Below is a small trained network, with its code and all its weights. Each question gives an input and a target symbol and asks what happens when units are switched off, that is, made to give their printed mean instead of their output.

import numpy as np


def w(rows, s, z=0):
    codes = np.array(rows[::2]) - 128.0
    scale = np.full(codes.shape[1], s)
    scale[-1] = z or s
    return codes * scale


def f(y):
    return y / 2 * (1 + np.tanh(0.7978845608 * (y + 0.044715 * y**3)))


def softmax(a):
    e = np.exp(a - a.max(-1, keepdims=True))
    return e / e.sum(-1, keepdims=True)


def log_softmax(a):
    a = a - a.max(-1, keepdims=True)
    return a - np.log(np.exp(a).sum(-1, keepdims=True))


def net(x, mask):
    ids = ['ΓΔΣαβζθξφ'.index(c) for c in x.split()]
    T = len(ids)
    res = E[ids] + P[:T]
    u = 0
    for l in range(2):
        r = res
        for j in range(3):
            rows = slice(2 * j, 2 * j + 2)
            q, k, v = (r @ M[l][rows].T for M in (Q, K, V))
            z = softmax(np.where(np.tri(T) > 0, q @ k.T / 2**0.5, -1e9)) @ v
            o = O[l][rows]
            res = res + np.where(mask[u + j], z, o[:, -1]) @ o[:, :-1]
        u += 3
        y = f(res @ A[l][:, :-1].T + A[l][:, -1])
        res = res + np.where(mask[u : u + 4], y, B[l][:, -1]) @ B[l][:, :-1]
        u += 4
    return log_softmax(res[-1] @ U[:, :-1].T + U[:, -1])


Q, K, V, O, A, B = {}, {}, {}, {}, {}, {}
E = w([
[196,49,119,179],'Γ',
[173,26,86,100],'Δ',
[137,163,184,115],'Σ',
[147,169,143,170],'α',
[120,85,191,211],'β',
[206,157,230,150],'ζ',
[137,143,94,71],'θ',
[118,238,251,128],'ξ',
[169,193,161,140],'φ',
],0.017)
P = w([
[185,2,175,20],'0',
[126,87,156,11],'1',
[131,116,149,138],'2',
[222,211,107,207],'3',
[85,50,130,149],'4',
[145,103,171,96],'5',
[129,82,169,90],'6',
[171,136,184,108],'7',
[90,66,155,115],'8',
[125,110,174,132],'9',
[90,81,154,152],'10',
[53,75,92,192],'11',
[79,73,157,149],'12',
[104,94,176,156],'13',
],0.007)
Q[0] = w([
[30,60,186,212],'0.h0',
[101,69,119,42],'0.h0',
[118,160,182,255],'0.h1',
[153,136,90,234],'0.h1',
[117,179,194,143],'0.h2',
[154,223,75,79],'0.h2',
],0.0065)
K[0] = w([
[76,199,143,56],'0.h0',
[73,12,136,138],'0.h0',
[147,190,212,187],'0.h1',
[125,64,198,144],'0.h1',
[159,179,255,154],'0.h2',
[186,177,148,132],'0.h2',
],0.0081)
V[0] = w([
[14,95,49,141],'0.h0',
[92,250,80,112],'0.h0',
[95,2,99,213],'0.h1',
[90,91,235,139],'0.h1',
[254,97,141,45],'0.h2',
[98,100,49,17],'0.h2',
],0.0057)
O[0] = w([
[126,103,1,162,2],'0.h0',
[60,137,179,168,127],'0.h0',
[106,110,89,176,22],'0.h1',
[152,184,183,81,214],'0.h1',
[175,90,98,63,163],'0.h2',
[199,181,126,158,34],'0.h2',
],0.0086,0.0077)
A[0] = w([
[42,194,255,78,118],'0.n0',
[100,77,92,111,4],'0.n1',
[130,208,152,132,156],'0.n2',
[32,223,190,128,194],'0.n3',
],0.0062,0.004)
B[0] = w([
[50,105,86,99,254],'0.n0',
[103,210,98,121,124],'0.n1',
[71,112,137,74,164],'0.n2',
[44,78,109,3,208],'0.n3',
],0.0066,0.023)
Q[1] = w([
[178,137,201,122],'1.h0',
[75,195,71,112],'1.h0',
[166,143,203,175],'1.h1',
[132,163,109,99],'1.h1',
[132,1,81,64],'1.h2',
[122,190,201,149],'1.h2',
],0.0086)
K[1] = w([
[170,176,173,149],'1.h0',
[32,140,223,117],'1.h0',
[149,126,126,142],'1.h1',
[236,101,202,131],'1.h1',
[123,142,243,148],'1.h2',
[241,154,117,254],'1.h2',
],0.0073)
V[1] = w([
[79,27,254,37],'1.h0',
[144,204,158,104],'1.h0',
[141,176,198,54],'1.h1',
[129,58,218,45],'1.h1',
[57,174,156,63],'1.h2',
[116,94,153,92],'1.h2',
],0.0061)
O[1] = w([
[184,126,97,99,252],'1.h0',
[66,125,120,91,139],'1.h0',
[184,175,130,163,185],'1.h1',
[83,1,129,140,209],'1.h1',
[113,153,89,115,171],'1.h2',
[181,152,130,170,156],'1.h2',
],0.0089,0.039)
A[1] = w([
[75,151,172,37,112],'1.n0',
[190,137,220,72,101],'1.n1',
[16,185,186,202,124],'1.n2',
[255,72,92,137,253],'1.n3',
],0.007,0.0031)
B[1] = w([
[165,75,2,199,251],'1.n0',
[198,151,192,184,183],'1.n1',
[126,101,135,127,127],'1.n2',
[69,152,173,4,198],'1.n3',
],0.0086,0.018)
U = w([
[138,108,225,109,253],'Γ',
[140,53,109,165,201],'Δ',
[93,141,119,169,57],'Σ',
[137,136,108,184,61],'α',
[2,85,193,141,104],'β',
[219,70,166,188,45],'ζ',
[108,190,102,108,105],'θ',
[203,90,63,145,115],'ξ',
[121,136,112,178,49],'φ',
],0.0066,0.0038)

Each question gives the input, a string of symbols that net reads in full, and the target symbol t.
The units are the heads (2 rows each of Q, K, V and O) and the neurons (one row each of A and B). Each row of codes is followed by its name. A weight is (code - 128) times the scale printed after its matrix; where a second scale follows, it is the last column's (O, A, B and U).
mask holds one flag per unit, layer by layer, with each layer's heads first. A switched-off unit (its flag False) gives its mean, the last column of its rows in O or B, instead of its output. The means were averaged over made-up inputs and are rounded, as every weight is.
A unit's drop is (log p(t) with every unit on - log p(t) with that unit switched off) / (log p(t) with every unit on - log p(t) with every unit switched off).
The circuit of an input: a set's keep is (log p(t) with only the set's units on - log p(t) with every unit switched off) / (log p(t) with every unit on - log p(t) with every unit switched off). Starting from the 12 units with the biggest drops (on a tie, the unit counted first), units are removed one at a time, each time the one whose removal leaves the highest keep (on an exact tie, the one counted first), for as long as the keep stays at least 0.8.
units of the circuit, in order: the units of the circuit, biggest drop first
k most important neurons: the k neurons with the biggest drops, biggest first
top k neurons in layer l: the k neurons of layer l with the biggest drops, biggest first
heads that matter: for each layer, one digit per head in row order, 1 if its drop is at least 0.15 and else 0, layers parted by /
drop of u: that unit's drop, to one decimal
input β ξ Σ φ φ Σ ξ ξ, target ξ: units of the circuit, in order	[1.n0 0.n3 1.n3]
input Σ ζ φ, target Γ: heads that matter	001 / 000
input Σ Σ θ β ξ ξ ξ Σ ξ Σ Δ, target Γ: units of the circuit, in order	[1.n0 0.n0]
input ξ Σ α Γ, target Γ: units of the circuit, in order	[1.n0 1.n3]
input ξ Δ Σ Σ Δ ξ Σ ξ θ Δ Γ θ β, target β: heads that matter	100 / 100
input φ Σ Σ ξ θ Σ Γ Δ, target Γ: units of the circuit, in order	[1.n0 1.n3]
input ξ ξ α ζ, target Γ: units of the circuit, in order	[1.n0]
input Σ Σ β, target Γ: units of the circuit, in order	[1.n0 0.n3]
input θ Γ β, target Γ: units of the circuit, in order	[1.n0 0.n0]
input θ Γ Δ Δ Σ, target Γ: heads that matter	101 / 001
input ξ θ ξ β α, target Γ: 2 most important neurons	[1.n0 0.n0]
input ζ Σ θ, target Γ: 3 most important neurons	[1.n0 1.n3 0.n0]
input β ξ ξ ξ ξ Σ Σ ζ ξ ξ, target Δ: top 2 neurons in layer 0	[0.n0 0.n3]
input φ ζ θ φ ξ ξ θ Δ ξ Δ θ φ θ, target θ: 4 most important neurons	[1.n0 1.n3 1.n1 0.n3]
input β β ξ ξ ξ ξ β ξ α β Σ Δ Γ, target Γ: 3 most important neurons	[1.n0 0.n0 1.n3]
input Γ φ Δ Σ θ θ ξ ζ, target ζ: top 3 neurons in layer 0	[0.n3 0.n0 0.n2]
input ξ Γ Δ ξ ζ Γ φ, target Γ: top 2 neurons in layer 0	[0.n3 0.n0]
input ζ φ Σ, target Γ: 4 most important neurons	[1.n0 0.n0 1.n3 0.n3]
input Γ Σ ζ, target Γ: drop of 0.n3	0.1
input φ Σ β Δ ξ ξ β θ, target Γ: drop of 1.n3	0.5
input β ζ β Σ ξ ζ Σ ξ ξ β, target β: drop of 0.h2	0.1
input ξ Δ ξ φ ξ Σ Γ φ ξ ξ ξ ξ ξ, target Δ: drop of 1.n0	0.7
